Below is a small trained network, with its code and all its weights. Each question gives an input and a class and asks what happens when units are switched off, that is, made to give their printed mean instead of their output.

import numpy as np


def w(rows, s, z=0):
    codes = np.array(rows[::2]) - 128.0
    scale = np.full(codes.shape[1], s)
    scale[-1] = z or s
    return codes * scale


def f(y):
    return np.maximum(y, 0)


def log_softmax(a):
    a = a - a.max(-1, keepdims=True)
    return a - np.log(np.exp(a).sum(-1, keepdims=True))


def net(x, mask):
    res = np.array(x, float).reshape(1, 8) / 4 @ E
    y = f(res @ A[0][:, :-1].T + A[0][:, -1])
    res = res + np.where(mask, y, B[0][:, -1]) @ B[0][:, :-1]
    return log_softmax(res[-1] @ U[:, :-1].T + U[:, -1])


A, B = {}, {}
E = w([
[164,75,3,81,112,85],'x0',
[130,128,130,129,125,125],'x1',
[126,125,129,128,126,128],'x2',
[126,121,129,131,124,127],'x3',
[137,144,129,121,129,121],'x4',
[133,196,96,196,14,195],'x5',
[134,137,130,125,128,122],'x6',
[21,185,86,179,131,51],'x7',
],0.013)
A[0] = w([
[60,162,116,179,100,121,121],'neuron 0',
[118,133,65,93,41,151,62],'neuron 1',
[166,118,207,147,91,197,197],'neuron 2',
[93,143,112,172,102,134,108],'neuron 3',
[79,169,167,137,150,141,144],'neuron 4',
[140,145,23,151,47,172,86],'neuron 5',
[145,111,42,98,104,134,119],'neuron 6',
[68,101,46,134,149,4,132],'neuron 7',
[133,57,101,16,133,60,160],'neuron 8',
[124,146,99,128,155,155,140],'neuron 9',
[200,106,143,89,119,101,202],'neuron 10',
[159,133,36,119,57,130,62],'neuron 11',
[73,107,135,108,164,61,120],'neuron 12',
[145,63,118,153,130,153,142],'neuron 13',
[80,117,250,100,212,104,215],'neuron 14',
[16,194,145,136,103,151,151],'neuron 15',
[48,180,174,138,113,99,119],'neuron 16',
[190,67,133,92,133,145,254],'neuron 17',
[95,118,208,126,186,124,187],'neuron 18',
[113,175,187,136,85,182,134],'neuron 19',
[12,159,100,120,115,58,145],'neuron 20',
[96,165,189,155,68,184,128],'neuron 21',
[127,155,113,106,170,78,126],'neuron 22',
[106,125,81,127,165,47,131],'neuron 23',
[177,144,173,126,102,206,188],'neuron 24',
],0.013,0.0077)
B[0] = w([
[121,154,67,197,166,103,211],'neuron 0',
[152,104,170,135,75,84,190],'neuron 1',
[150,152,136,69,70,201,220],'neuron 2',
[174,145,86,168,136,128,180],'neuron 3',
[135,141,75,175,117,103,186],'neuron 4',
[154,137,146,154,59,73,231],'neuron 5',
[145,94,205,143,168,93,201],'neuron 6',
[28,193,153,113,116,147,247],'neuron 7',
[119,108,111,82,215,179,246],'neuron 8',
[141,148,167,134,105,134,139],'neuron 9',
[159,79,148,101,163,167,205],'neuron 10',
[138,78,244,149,106,86,206],'neuron 11',
[82,167,169,102,95,150,193],'neuron 12',
[117,104,153,126,136,148,165],'neuron 13',
[183,85,243,160,80,29,252],'neuron 14',
[122,195,74,163,139,121,230],'neuron 15',
[154,139,73,155,166,105,207],'neuron 16',
[161,72,163,120,165,164,237],'neuron 17',
[158,109,204,146,69,64,209],'neuron 18',
[118,134,84,84,132,181,203],'neuron 19',
[59,200,98,146,100,109,238],'neuron 20',
[112,178,64,116,162,185,214],'neuron 21',
[97,122,131,113,119,151,170],'neuron 22',
[49,187,138,90,120,152,201],'neuron 23',
[125,137,158,81,48,209,211],'neuron 24',
],0.011,0.018)
U = w([
[185,75,169,132,100,112,248],'0',
[39,163,128,86,105,205,120],'1',
[79,144,144,172,114,21,152],'2',
[118,153,45,171,165,132,2],'3',
[124,78,130,109,254,162,84],'4',
],0.014,0.002)

Each question gives the input, the list of numbers given to net, and the class t.
The units are the neurons (one row each of A and B). Each row of codes is followed by its name. A weight is (code - 128) times the scale printed after its matrix; where a second scale follows, it is the last column's (A, B and U).
mask holds one flag per neuron, in row order. A switched-off neuron (its flag False) gives its mean, the last column of its row in B, instead of its output. The means were averaged over made-up inputs and are rounded, as every weight is.
A unit's drop is (log p(t) with every unit on - log p(t) with that unit switched off) / (log p(t) with every unit on - log p(t) with every unit switched off).
The circuit of an input: a set's keep is (log p(t) with only the set's units on - log p(t) with every unit switched off) / (log p(t) with every unit on - log p(t) with every unit switched off). Starting from the 12 units with the biggest drops (on a tie, the unit counted first), units are removed one at a time, each time the one whose removal leaves the highest keep (on an exact tie, the one counted first), for as long as the keep stays at least 0.8.
circuit, biggest first: the units of the circuit, biggest drop first
k most important neurons: the k neurons with the biggest drops, biggest first
drop when u is switched off: that unit's drop, to one decimal
input [0,-6,3,0,-3,1,-5,7], class 3: circuit, biggest first : (neuron 14; neuron 0; neuron 16)
input [1,-5,5,-6,4,-8,0,-1], class 4: circuit, biggest first : (neuron 8)
input [3,-1,-4,1,-2,-6,-4,1], class 1: 3 most important neurons : (neuron 7; neuron 23; neuron 12)
input [6,-2,8,-5,7,0,-1,0], class 4: 2 most important neurons : (neuron 14; neuron 8)
input [7,7,-6,-6,7,-4,0,1], class 1: 3 most important neurons : (neuron 7; neuron 23; neuron 12)
input [-2,0,2,1,-8,0,-7,-1], class 0: 3 most important neurons : (neuron 7; neuron 20; neuron 23)
input [1,-5,0,7,-7,-3,4,-3], class 4: 2 most important neurons : (neuron 5; neuron 8)
input [-7,5,1,-4,1,0,0,2], class 2: 2 most important neurons : (neuron 14; neuron 18)
input [1,4,0,-3,-4,-8,-7,2], class 1: 3 most important neurons : (neuron 8; neuron 7; neuron 23)
input [0,5,8,-6,-8,-7,-3,-1], class 0: 3 most important neurons : (neuron 14; neuron 18; neuron 21)
input [1,6,2,8,5,-1,-4,6], class 1: 2 most important neurons : (neuron 14; neuron 7)
input [1,6,-8,-2,5,6,2,-7], class 0: 2 most important neurons : (neuron 7; neuron 20)
input [1,3,2,-8,-3,-6,-8,1], class 1: 3 most important neurons : (neuron 8; neuron 12; neuron 7)
input [1,6,5,-4,-5,6,-1,1], class 2: circuit, biggest first : (neuron 5)
input [1,-7,4,0,5,-7,-2,-5], class 4: 2 most important neurons : (neuron 8; neuron 5)
input [7,-4,8,3,6,-1,-8,8], class 1: drop when neuron 7 is switched off : 0.4
input [6,6,2,8,-4,-1,-1,4], class 1: drop when neuron 14 is switched off : 0.1
input [-7,7,1,6,-6,-1,-4,-3], class 0: drop when neuron 14 is switched off : 1.0
input [0,5,3,-8,0,1,5,3], class 3: drop when neuron 14 is switched off : 0.6
input [-5,6,-4,8,-5,-1,-7,-5], class 0: most important neuron : (neuron 14)
